Here is a tiny trained network, its code and every weight. The questions are about switching its units off for an input and a target symbol, where a switched-off unit gives its printed mean instead of its output.

import numpy as np


def w(rows, s, z=0):
    codes = np.array(rows[::2]) - 128.0
    scale = np.full(codes.shape[1], s)
    scale[-1] = z or s
    return codes * scale


def norm(h):
    return h / np.sqrt((h * h).mean(-1, keepdims=True) + 1e-5)


def f(y):
    return np.maximum(y, 0)


def softmax(a):
    e = np.exp(a - a.max(-1, keepdims=True))
    return e / e.sum(-1, keepdims=True)


def log_softmax(a):
    a = a - a.max(-1, keepdims=True)
    return a - np.log(np.exp(a).sum(-1, keepdims=True))


def net(x, mask):
    ids = ['ΞΦαζημπτψ'.index(c) for c in x.split()]
    T = len(ids)
    res = E[ids] + P[:T]
    u = 0
    for l in range(2):
        q, k, v = (norm(res) @ M[l].T for M in (Q, K, V))
        z = softmax(np.where(np.tri(T) > 0, q @ k.T / 2**0.5, -1e9)) @ v
        res = res + np.where(mask[u], z, O[l][:, -1]) @ O[l][:, :-1]
        u += 1
        y = f(norm(res) @ A[l][:, :-1].T + A[l][:, -1])
        res = res + np.where(mask[u : u + 8], y, B[l][:, -1]) @ B[l][:, :-1]
        u += 8
    return log_softmax(norm(res)[-1] @ U[:, :-1].T + U[:, -1])


Q, K, V, O, A, B = {}, {}, {}, {}, {}, {}
E = w([
[95,149,143,186],'Ξ',
[111,82,158,160],'Φ',
[97,201,157,131],'α',
[182,16,158,190],'ζ',
[107,152,127,150],'η',
[124,64,137,173],'μ',
[106,233,165,119],'π',
[212,2,178,197],'τ',
[147,115,118,193],'ψ',
],0.0085)
P = w([
[122,117,122,60],'0',
[208,153,121,148],'1',
[30,107,153,115],'2',
[97,73,51,140],'3',
[198,165,161,133],'4',
[22,116,141,128],'5',
[98,110,41,155],'6',
[195,157,193,135],'7',
[16,117,136,135],'8',
[93,142,30,155],'9',
[189,167,193,135],'10',
[193,125,77,1],'11',
],0.0083)
Q[0] = w([
[10,71,119,2],'0.h0',
[71,35,159,18],'0.h0',
],0.0032)
K[0] = w([
[88,137,158,254],'0.h0',
[192,128,200,162],'0.h0',
],0.0073)
V[0] = w([
[69,96,162,86],'0.h0',
[163,117,2,68],'0.h0',
],0.0053)
O[0] = w([
[141,2,91,75,67],'0.h0',
[88,121,134,254,1],'0.h0',
],0.0071,0.00029)
A[0] = w([
[142,137,104,199,72],'0.n0',
[151,116,212,136,8],'0.n1',
[180,137,253,165,171],'0.n2',
[68,202,73,107,229],'0.n3',
[206,191,103,153,15],'0.n4',
[128,227,152,122,5],'0.n5',
[105,132,197,217,145],'0.n6',
[217,160,13,151,104],'0.n7',
],0.0074,0.0018)
B[0] = w([
[90,251,31,102,202],'0.n0',
[47,107,85,57,167],'0.n1',
[133,210,68,231,251],'0.n2',
[188,2,127,178,205],'0.n3',
[192,98,206,90,182],'0.n4',
[83,22,76,150,161],'0.n5',
[105,208,172,88,254],'0.n6',
[95,157,138,36,221],'0.n7',
],0.0046,0.0043)
Q[1] = w([
[178,158,2,212],'1.h0',
[158,195,117,123],'1.h0',
],0.0092)
K[1] = w([
[68,118,169,242],'1.h0',
[58,210,66,253],'1.h0',
],0.0059)
V[1] = w([
[185,155,145,192],'1.h0',
[9,166,177,254],'1.h0',
],0.0038)
O[1] = w([
[80,2,159,81,133],'1.h0',
[222,99,171,10,253],'1.h0',
],0.0067,0.0029)
A[1] = w([
[170,87,138,170,123],'1.n0',
[143,104,150,71,253],'1.n1',
[92,88,255,69,112],'1.n2',
[141,179,178,106,164],'1.n3',
[138,130,146,112,86],'1.n4',
[89,193,93,150,81],'1.n5',
[162,177,94,168,143],'1.n6',
[106,131,163,196,127],'1.n7',
],0.011,0.0037)
B[1] = w([
[40,106,84,99,170],'1.n0',
[97,138,112,220,253],'1.n1',
[203,118,122,79,238],'1.n2',
[73,41,79,171,245],'1.n3',
[128,151,202,125,138],'1.n4',
[160,12,92,158,199],'1.n5',
[99,162,253,116,253],'1.n6',
[68,218,152,76,189],'1.n7',
],0.0063,0.0043)
U = w([
[66,47,80,210,55],'Ξ',
[109,151,61,172,152],'Φ',
[107,254,26,136,161],'α',
[111,162,135,77,106],'ζ',
[115,165,136,29,134],'η',
[92,160,137,94,136],'μ',
[168,237,158,190,255],'π',
[109,144,125,82,9],'τ',
[191,46,179,43,44],'ψ',
],0.0087,0.0031)

Each question gives the input, a string of symbols that net reads in full, and the target symbol t.
The units are the heads (2 rows each of Q, K, V and O) and the neurons (one row each of A and B). Each row of codes is followed by its name. A weight is (code - 128) times the scale printed after its matrix; where a second scale follows, it is the last column's (O, A, B and U).
mask holds one flag per unit, layer by layer, with each layer's heads first. A switched-off unit (its flag False) gives its mean, the last column of its rows in O or B, instead of its output. The means were averaged over made-up inputs and are rounded, as every weight is.
A unit's drop is (log p(t) with every unit on - log p(t) with that unit switched off) / (log p(t) with every unit on - log p(t) with every unit switched off).
The circuit of an input: a set's keep is (log p(t) with only the set's units on - log p(t) with every unit switched off) / (log p(t) with every unit on - log p(t) with every unit switched off). Starting from the 12 units with the biggest drops (on a tie, the unit counted first), units are removed one at a time, each time the one whose removal leaves the highest keep (on an exact tie, the one counted first), for as long as the keep stays at least 0.8.
units of the circuit, in order: the units of the circuit, biggest drop first
unit that matters most: the unit with the biggest drop
k most important neurons: the k neurons with the biggest drops, biggest first
k most important neurons of layer l: the k neurons of layer l with the biggest drops, biggest first
drop when u is switched off: that unit's drop, to one decimal
input ψ μ ψ ψ Φ η μ ψ ψ α, target Ξ: unit that matters most => 0.n3
input ψ μ ψ, target ψ: units of the circuit, in order => [0.h0; 1.n2; 1.h0]
input ψ ψ ψ η Ξ α, target ψ: units of the circuit, in order => [0.h0; 1.n2; 0.n3; 1.h0]
input η ζ Ξ, target η: 3 most important neurons of layer 0 => [0.n7; 0.n0; 0.n3]
input η η η ζ η μ, target η: 3 most important neurons of layer 1 => [1.n2; 1.n7; 1.n3]
input ψ ψ τ μ η Ξ, target ψ: units of the circuit, in order => [0.h0; 1.n2; 1.h0; 0.n3]
input η μ η Ξ ψ ψ, target η: 3 most important neurons => [1.n7; 0.n7; 1.n2]
input Ξ η ψ ψ η μ μ η μ ψ ψ ζ, target Ξ: 3 most important neurons => [1.n1; 0.n0; 1.n2]
input η Ξ ψ η ψ τ, target η: 3 most important neurons => [0.n2; 1.n7; 1.n2]
input τ μ ψ ψ ψ ψ ψ, target α: 4 most important neurons => [0.n7; 1.n2; 1.n3; 0.n0]
input η α ζ ψ ψ η, target η: 3 most important neurons => [1.n2; 0.n3; 1.n7]
input η η η η π η, target η: 2 most important neurons of layer 0 => [0.n3; 0.n0]
input η μ η Ξ ψ Ξ, target η: 2 most important neurons of layer 1 => [1.n2; 1.n7]
input ψ η μ π, target Ξ: units of the circuit, in order => [0.n3]
input ψ ζ α η τ ψ τ μ ζ, target ψ: 2 most important neurons of layer 1 => [1.n2; 1.n3]
input μ ψ μ Ξ η ψ ψ, target α: 2 most important neurons of layer 0 => [0.n7; 0.n1]
input η ψ Ξ ψ ψ ψ ψ μ ζ, target η: 3 most important neurons => [1.n7; 0.n2; 1.n2]
input ζ ζ η α, target Ξ: drop when 0.n6 is switched off => 0.1
input ψ η ψ ψ μ η μ η ψ, target ψ: drop when 1.n2 is switched off => 0.9
input ψ α τ ψ π τ, target ψ: drop when 1.h0 is switched off => 0.8
